Below is a small trained network, with its code and all its weights. Each question gives an input and a class and asks what happens when units are switched off, that is, made to give their printed mean instead of their output.

import numpy as np


def w(rows, s, z=0):
    codes = np.array(rows[::2]) - 128.0
    scale = np.full(codes.shape[1], s)
    scale[-1] = z or s
    return codes * scale


def norm(h):
    return h / np.sqrt((h * h).mean(-1, keepdims=True) + 1e-5)


def f(y):
    return y / 2 * (1 + np.tanh(0.7978845608 * (y + 0.044715 * y**3)))


def log_softmax(a):
    a = a - a.max(-1, keepdims=True)
    return a - np.log(np.exp(a).sum(-1, keepdims=True))


def net(x, mask):
    res = np.array(x, float).reshape(1, 5) / 4 @ E
    u = 0
    for l in range(4):
        y = f(norm(res) @ A[l][:, :-1].T + A[l][:, -1])
        res = res + np.where(mask[u : u + 3], y, B[l][:, -1]) @ B[l][:, :-1]
        u += 3
    return log_softmax(norm(res)[-1] @ U[:, :-1].T + U[:, -1])


A, B = {}, {}
E = w([
[195,192,84,98],'x0',
[114,63,73,66],'x1',
[127,127,123,124],'x2',
[113,139,2,243],'x3',
[205,84,153,167],'x4',
],0.008)
A[0] = w([
[234,94,131,135,145],'0.n1',
[254,238,36,48,30],'0.n2',
[86,154,74,41,3],'0.n3',
],0.0079,0.0036)
B[0] = w([
[152,57,42,126,201],'0.n1',
[10,34,237,200,252],'0.n2',
[144,135,72,94,141],'0.n3',
],0.011,0.003)
A[1] = w([
[57,246,125,97,118],'1.n1',
[59,154,103,84,5],'1.n2',
[120,134,80,157,130],'1.n3',
],0.013,0.0026)
B[1] = w([
[250,23,119,151,252],'1.n1',
[208,64,123,194,181],'1.n2',
[74,254,130,54,195],'1.n3',
],0.0097,0.0034)
A[2] = w([
[128,135,72,18,38],'2.n1',
[1,78,205,189,3],'2.n2',
[60,170,84,26,79],'2.n3',
],0.0081,0.0061)
B[2] = w([
[46,86,119,2,99],'2.n1',
[119,17,179,189,250],'2.n2',
[111,50,156,132,127],'2.n3',
],0.0084,0.0014)
A[3] = w([
[176,195,251,16,122],'3.n1',
[172,86,75,129,80],'3.n2',
[211,202,231,215,2],'3.n3',
],0.011,0.0042)
B[3] = w([
[100,231,116,98,253],'3.n1',
[186,120,165,71,170],'3.n2',
[106,8,69,59,214],'3.n3',
],0.016,0.0046)
U = w([
[105,135,107,137,253],'0',
[94,252,87,140,205],'1',
[92,74,82,84,78],'2',
[54,112,193,195,60],'3',
[201,94,87,122,2],'4',
],0.014,0.0072)

Each question gives the input, the list of numbers given to net, and the class t.
The units are the neurons (one row each of A and B). Each row of codes is followed by its name. A weight is (code - 128) times the scale printed after its matrix; where a second scale follows, it is the last column's (A, B and U).
mask holds one flag per neuron, layer by layer. A switched-off neuron (its flag False) gives its mean, the last column of its row in B, instead of its output. The means were averaged over made-up inputs and are rounded, as every weight is.
A unit's drop is (log p(t) with every unit on - log p(t) with that unit switched off) / (log p(t) with every unit on - log p(t) with every unit switched off).
The circuit of an input: a set's keep is (log p(t) with only the set's units on - log p(t) with every unit switched off) / (log p(t) with every unit on - log p(t) with every unit switched off). Starting from all 12 units, units are removed one at a time, each time the one whose removal leaves the highest keep (on an exact tie, the one counted first), for as long as the keep stays at least 0.8.
circuit, biggest first: the units of the circuit, biggest drop first
k most important neurons of layer l: the k neurons of layer l with the biggest drops, biggest first
input [5,-2,-1,3,3], class 3: circuit, biggest first : (0.n2)
input [-4,-5,3,-3,-2], class 2: circuit, biggest first : (3.n3; 0.n2)
input [4,5,0,-2,-8], class 4: circuit, biggest first : (1.n2; 1.n1)
input [0,7,6,6,-8], class 4: 2 most important neurons of layer 3 : (3.n1; 3.n2)
input [5,2,6,-5,-8], class 4: circuit, biggest first : (1.n1; 1.n2)
input [1,6,5,8,0], class 1: circuit, biggest first : (3.n3; 1.n3)
input [-4,5,-5,8,5], class 1: circuit, biggest first : (1.n3; 0.n2; 3.n3)
input [-5,6,-1,-6,3], class 1: circuit, biggest first : (0.n2; 3.n1; 3.n3; 1.n1)
input [-4,-4,-3,1,-5], class 4: circuit, biggest first : (1.n1; 0.n2)
input [-4,-8,0,5,-1], class 2: 2 most important neurons of layer 0 : (0.n2; 0.n1)
input [-1,-4,0,-5,2], class 1: 2 most important neurons of layer 1 : (1.n1; 1.n2)
input [5,6,-1,6,-7], class 4: 2 most important neurons of layer 3 : (3.n1; 3.n2)
input [-4,7,-5,-8,0], class 1: 2 most important neurons of layer 3 : (3.n1; 3.n3)
input [-3,-8,-1,1,6], class 2: circuit, biggest first : (3.n3)
input [8,-5,1,-4,5], class 3: 2 most important neurons of layer 0 : (0.n2; 0.n3)
input [2,4,-2,3,-6], class 4: 2 most important neurons of layer 1 : (1.n2; 1.n1)
input [-7,-7,-1,-8,1], class 1: 2 most important neurons of layer 1 : (1.n2; 1.n1)
input [0,-4,6,-7,5], class 1: 2 most important neurons of layer 1 : (1.n1; 1.n2)
input [-8,4,4,0,2], class 3: 2 most important neurons of layer 0 : (0.n1; 0.n3)
input [0,-4,1,1,-5], class 4: circuit, biggest first : (1.n1)
input [-5,-7,6,4,-8], class 4: circuit, biggest first : (1.n1; 0.n2)
input [-6,7,0,-3,-8], class 4: 2 most important neurons of layer 1 : (1.n2; 1.n1)
